Below are the code and all the weights of a small trained network. Each question names an input and a class and asks about switching units off, where a switched-off unit gives its printed mean instead of its output.

import numpy as np


def w(rows, s, z=0):
    codes = np.array(rows[::2]) - 128.0
    scale = np.full(codes.shape[1], s)
    scale[-1] = z or s
    return codes * scale


def f(y):
    return np.maximum(y, 0)


def log_softmax(a):
    a = a - a.max(-1, keepdims=True)
    return a - np.log(np.exp(a).sum(-1, keepdims=True))


def net(x, mask):
    res = np.array(x, float).reshape(1, 7) / 4 @ E
    y = f(res @ A[0][:, :-1].T + A[0][:, -1])
    res = res + np.where(mask, y, B[0][:, -1]) @ B[0][:, :-1]
    return log_softmax(res[-1] @ U[:, :-1].T + U[:, -1])


A, B = {}, {}
E = w([
[87,150,100,242],'x0',
[133,254,42,90],'x1',
[127,128,127,127],'x2',
[124,127,125,127],'x3',
[128,129,127,127],'x4',
[186,166,187,156],'x5',
[212,72,31,139],'x6',
],0.0094)
A[0] = w([
[202,90,97,136,123],'n1',
[95,76,144,168,103],'n2',
[137,99,156,79,38],'n3',
[178,160,157,143,111],'n4',
[181,140,170,120,192],'n5',
[80,97,87,112,246],'n6',
[137,101,103,125,102],'n7',
[119,90,156,114,35],'n8',
[105,137,165,131,204],'n9',
[165,130,154,79,72],'n10',
[98,152,182,110,2],'n11',
[64,119,159,106,178],'n12',
[152,113,147,73,14],'n13',
[84,111,107,112,213],'n14',
[162,115,94,179,71],'n15',
[109,135,118,254,107],'n16',
[87,154,139,133,49],'n17',
[179,115,55,147,70],'n18',
[140,86,143,156,55],'n19',
[61,142,149,162,177],'n20',
[131,53,164,134,45],'n21',
[120,80,139,194,133],'n22',
[86,102,106,69,167],'n23',
[166,146,155,154,223],'n24',
[123,82,168,144,45],'n25',
[175,107,143,53,23],'n26',
],0.015,0.0042)
B[0] = w([
[93,144,255,86,245],'n1',
[151,191,111,113,207],'n2',
[82,147,70,135,181],'n3',
[153,129,123,183,181],'n4',
[192,84,87,198,202],'n5',
[204,119,164,180,228],'n6',
[121,117,198,150,173],'n7',
[101,197,93,116,169],'n8',
[147,83,161,128,194],'n9',
[103,97,47,175,186],'n10',
[82,126,191,116,175],'n11',
[146,119,163,118,208],'n12',
[20,97,74,98,178],'n13',
[215,95,142,205,197],'n14',
[45,104,204,107,194],'n15',
[80,56,38,100,254],'n16',
[97,162,183,96,161],'n17',
[95,171,194,108,239],'n18',
[105,180,116,122,182],'n19',
[126,96,145,96,214],'n20',
[156,193,123,128,222],'n21',
[132,166,90,87,225],'n22',
[174,121,100,209,219],'n23',
[182,86,114,167,203],'n24',
[146,207,80,107,194],'n25',
[29,104,103,115,215],'n26',
],0.0075,0.0087)
U = w([
[49,60,67,111,119],'0',
[84,107,241,97,3],'1',
[141,254,73,111,48],'2',
[156,75,135,136,244],'3',
[160,84,129,136,235],'4',
[194,62,130,213,39],'5',
[143,90,134,115,205],'6',
],0.011,0.0048)

Each question gives the input, the list of numbers given to net, and the class t.
The units are the neurons (one row each of A and B). Each row of codes is followed by its name. A weight is (code - 128) times the scale printed after its matrix; where a second scale follows, it is the last column's (A, B and U).
mask holds one flag per neuron, in row order. A switched-off neuron (its flag False) gives its mean, the last column of its row in B, instead of its output. The means were averaged over made-up inputs and are rounded, as every weight is.
A unit's drop is (log p(t) with every unit on - log p(t) with that unit switched off) / (log p(t) with every unit on - log p(t) with every unit switched off).
The circuit of an input: a set's keep is (log p(t) with only the set's units on - log p(t) with every unit switched off) / (log p(t) with every unit on - log p(t) with every unit switched off). Starting from the 12 units with the biggest drops (on a tie, the unit counted first), units are removed one at a time, each time the one whose removal leaves the highest keep (on an exact tie, the one counted first), for as long as the keep stays at least 0.8.
circuit, biggest first: the units of the circuit, biggest drop first
unit that matters most: the unit with the biggest drop
top k neurons: the k neurons with the biggest drops, biggest first
drop of u: that unit's drop, to one decimal
input [-8,-8,5,-7,-1,6,2], class 0: top 3 neurons : (n26 n13 n10)
input [-8,5,7,-3,-2,8,1], class 0: unit that matters most : n26
input [7,8,-4,3,-7,1,8], class 1: top 2 neurons : (n18 n15)
input [-3,-3,-2,-5,-1,8,-4], class 5: circuit, biggest first : (n5 n24)
input [4,0,0,-3,0,6,-3], class 5: circuit, biggest first : (n24 n1)
input [-4,-3,-3,6,2,-3,7], class 1: circuit, biggest first : (n1 n18)
input [-5,-4,-3,3,5,-7,3], class 5: top 4 neurons : (n23 n6 n14 n16)
input [5,-1,-2,-2,-1,1,8], class 1: circuit, biggest first : (n1 n15)
input [4,-7,4,-2,-8,-6,8], class 1: top 4 neurons : (n1 n15 n18 n7)
input [-6,5,-5,-2,-2,-8,-3], class 5: circuit, biggest first : (n23 n14 n6)
input [-8,-6,-6,-3,7,-6,3], class 0: top 3 neurons : (n26 n13 n3)
input [-1,-6,5,-1,7,4,7], class 1: top 2 neurons : (n1 n15)
input [8,-7,1,2,2,-4,6], class 0: top 2 neurons : (n16 n15)
input [6,-7,4,-5,-1,1,1], class 2: unit that matters most : n2
input [-5,5,-1,6,-4,7,4], class 5: top 2 neurons : (n5 n4)
input [7,-4,-4,6,0,-1,7], class 0: top 2 neurons : (n16 n22)
input [-7,1,-2,0,-5,-5,-6], class 0: top 2 neurons : (n13 n1)
input [-4,-8,6,8,-1,2,-7], class 2: drop of n21 : 0.2
input [0,-8,3,4,-7,7,5], class 2: drop of n25 : 0.2
input [3,-8,3,6,-8,7,-1], class 2: drop of n14 : 0.0
